Below is a small trained network, with its code and all its weights. Each question gives an input and a class and asks what happens when units are switched off, that is, made to give their printed mean instead of their output.

import numpy as np


def w(rows, s, z=0):
    codes = np.array(rows[::2]) - 128.0
    scale = np.full(codes.shape[1], s)
    scale[-1] = z or s
    return codes * scale


def f(y):
    return np.maximum(y, 0)


def log_softmax(a):
    a = a - a.max(-1, keepdims=True)
    return a - np.log(np.exp(a).sum(-1, keepdims=True))


def net(x, mask):
    res = np.array(x, float).reshape(1, 5) / 4 @ E
    y = f(res @ A[0][:, :-1].T + A[0][:, -1])
    res = res + np.where(mask, y, B[0][:, -1]) @ B[0][:, :-1]
    return log_softmax(res[-1] @ U[:, :-1].T + U[:, -1])


A, B = {}, {}
E = w([
[33,95,111,156,88,198,146],'x0',
[141,123,129,127,124,135,145],'x1',
[129,177,114,246,132,114,156],'x2',
[111,194,106,100,30,80,145],'x3',
[146,84,218,178,56,118,69],'x4',
],0.012)
A[0] = w([
[149,99,215,160,63,119,72,61],'neuron 1',
[118,157,114,111,70,89,139,90],'neuron 2',
[217,184,161,103,194,33,106,25],'neuron 3',
[7,127,138,127,117,205,156,22],'neuron 4',
[150,78,148,153,202,173,80,106],'neuron 5',
[117,105,153,134,190,145,126,53],'neuron 6',
[138,88,190,166,119,135,107,45],'neuron 7',
[87,123,105,183,92,193,141,66],'neuron 8',
[119,178,122,108,86,112,114,79],'neuron 9',
[114,163,166,123,68,111,112,145],'neuron 10',
[135,115,146,66,122,137,84,31],'neuron 11',
[71,78,137,70,109,152,137,57],'neuron 12',
[131,152,110,232,122,101,161,68],'neuron 13',
[114,168,134,142,94,104,161,119],'neuron 14',
[113,168,131,143,98,112,147,145],'neuron 15',
[109,170,40,90,198,132,180,110],'neuron 16',
[127,151,124,182,125,124,136,7],'neuron 17',
[104,139,102,116,73,102,128,74],'neuron 18',
[135,110,135,189,188,153,123,100],'neuron 19',
[160,81,105,83,102,140,114,16],'neuron 20',
[150,94,137,29,92,149,101,25],'neuron 21',
[113,141,97,95,71,74,126,108],'neuron 22',
],0.011,0.0018)
B[0] = w([
[46,227,85,62,65,254,119,238],'neuron 1',
[86,67,108,116,137,105,172,194],'neuron 2',
[190,79,250,229,36,140,97,233],'neuron 3',
[183,102,240,196,78,108,99,236],'neuron 4',
[56,61,96,52,125,70,225,213],'neuron 5',
[78,65,83,110,111,129,175,173],'neuron 6',
[87,157,94,84,88,152,128,193],'neuron 7',
[179,108,190,184,91,89,48,201],'neuron 8',
[80,89,118,128,125,113,184,181],'neuron 9',
[101,110,122,80,157,148,199,191],'neuron 10',
[171,173,109,128,178,77,107,181],'neuron 11',
[186,165,157,171,220,86,66,202],'neuron 12',
[173,181,76,127,224,70,58,200],'neuron 13',
[108,118,106,127,164,82,178,181],'neuron 14',
[135,98,76,96,164,110,142,176],'neuron 15',
[102,179,120,64,17,250,92,249],'neuron 16',
[171,162,93,132,191,103,105,160],'neuron 17',
[100,77,121,114,107,97,165,182],'neuron 18',
[84,114,66,111,170,76,194,182],'neuron 19',
[163,150,87,133,166,100,98,169],'neuron 20',
[164,172,81,145,208,61,80,212],'neuron 21',
[104,65,111,105,124,80,181,198],'neuron 22',
],0.0078,0.012)
U = w([
[70,12,95,77,133,83,237,195],'0',
[82,220,109,62,55,246,119,154],'1',
[169,63,247,185,72,106,96,2],'2',
[153,193,86,121,225,59,91,214],'3',
],0.011,0.00025)

Each question gives the input, the list of numbers given to net, and the class t.
The units are the neurons (one row each of A and B). Each row of codes is followed by its name. A weight is (code - 128) times the scale printed after its matrix; where a second scale follows, it is the last column's (A, B and U).
mask holds one flag per neuron, in row order. A switched-off neuron (its flag False) gives its mean, the last column of its row in B, instead of its output. The means were averaged over made-up inputs and are rounded, as every weight is.
A unit's drop is (log p(t) with every unit on - log p(t) with that unit switched off) / (log p(t) with every unit on - log p(t) with every unit switched off).
The circuit of an input: a set's keep is (log p(t) with only the set's units on - log p(t) with every unit switched off) / (log p(t) with every unit on - log p(t) with every unit switched off). Starting from the 12 units with the biggest drops (on a tie, the unit counted first), units are removed one at a time, each time the one whose removal leaves the highest keep (on an exact tie, the one counted first), for as long as the keep stays at least 0.8.
units of the circuit, in order: the units of the circuit, biggest drop first
unit that matters most: the unit with the biggest drop
top k neurons: the k neurons with the biggest drops, biggest first
drop when u is switched off: that unit's drop, to one decimal
input [-6,-5,1,4,-4], class 2: units of the circuit, in order : (neuron 3)
input [-6,-3,-2,-8,7], class 0: top 2 neurons : (neuron 5; neuron 16)
input [-5,-4,-8,7,2], class 3: top 4 neurons : (neuron 21; neuron 11; neuron 5; neuron 20)
input [-8,-2,-6,-8,-3], class 0: top 4 neurons : (neuron 5; neuron 4; neuron 6; neuron 8)
input [-7,5,-3,2,-6], class 2: top 2 neurons : (neuron 3; neuron 1)
input [7,-4,8,-1,3], class 3: top 4 neurons : (neuron 13; neuron 3; neuron 17; neuron 19)
input [-5,-8,-7,-8,1], class 0: top 3 neurons : (neuron 5; neuron 6; neuron 13)
input [2,7,5,-1,1], class 3: top 2 neurons : (neuron 3; neuron 13)
input [0,2,4,0,3], class 3: top 2 neurons : (neuron 16; neuron 13)
input [3,7,-5,-3,-1], class 3: top 2 neurons : (neuron 3; neuron 12)
input [8,3,-6,7,0], class 2: top 2 neurons : (neuron 4; neuron 12)
input [-2,-6,-7,-4,-4], class 3: top 2 neurons : (neuron 21; neuron 1)
input [7,4,6,6,-5], class 2: top 2 neurons : (neuron 4; neuron 8)
input [-5,-5,3,-1,8], class 1: unit that matters most : neuron 1
input [5,3,-4,-4,-4], class 2: units of the circuit, in order : (neuron 4; neuron 12)
input [-6,-4,-2,4,-8], class 1: drop when neuron 16 is switched off : 1.6
input [-1,-4,-7,-6,-5], class 3: drop when neuron 10 is switched off : 0.2
input [1,-2,-2,8,-2], class 0: drop when neuron 19 is switched off : 0.0
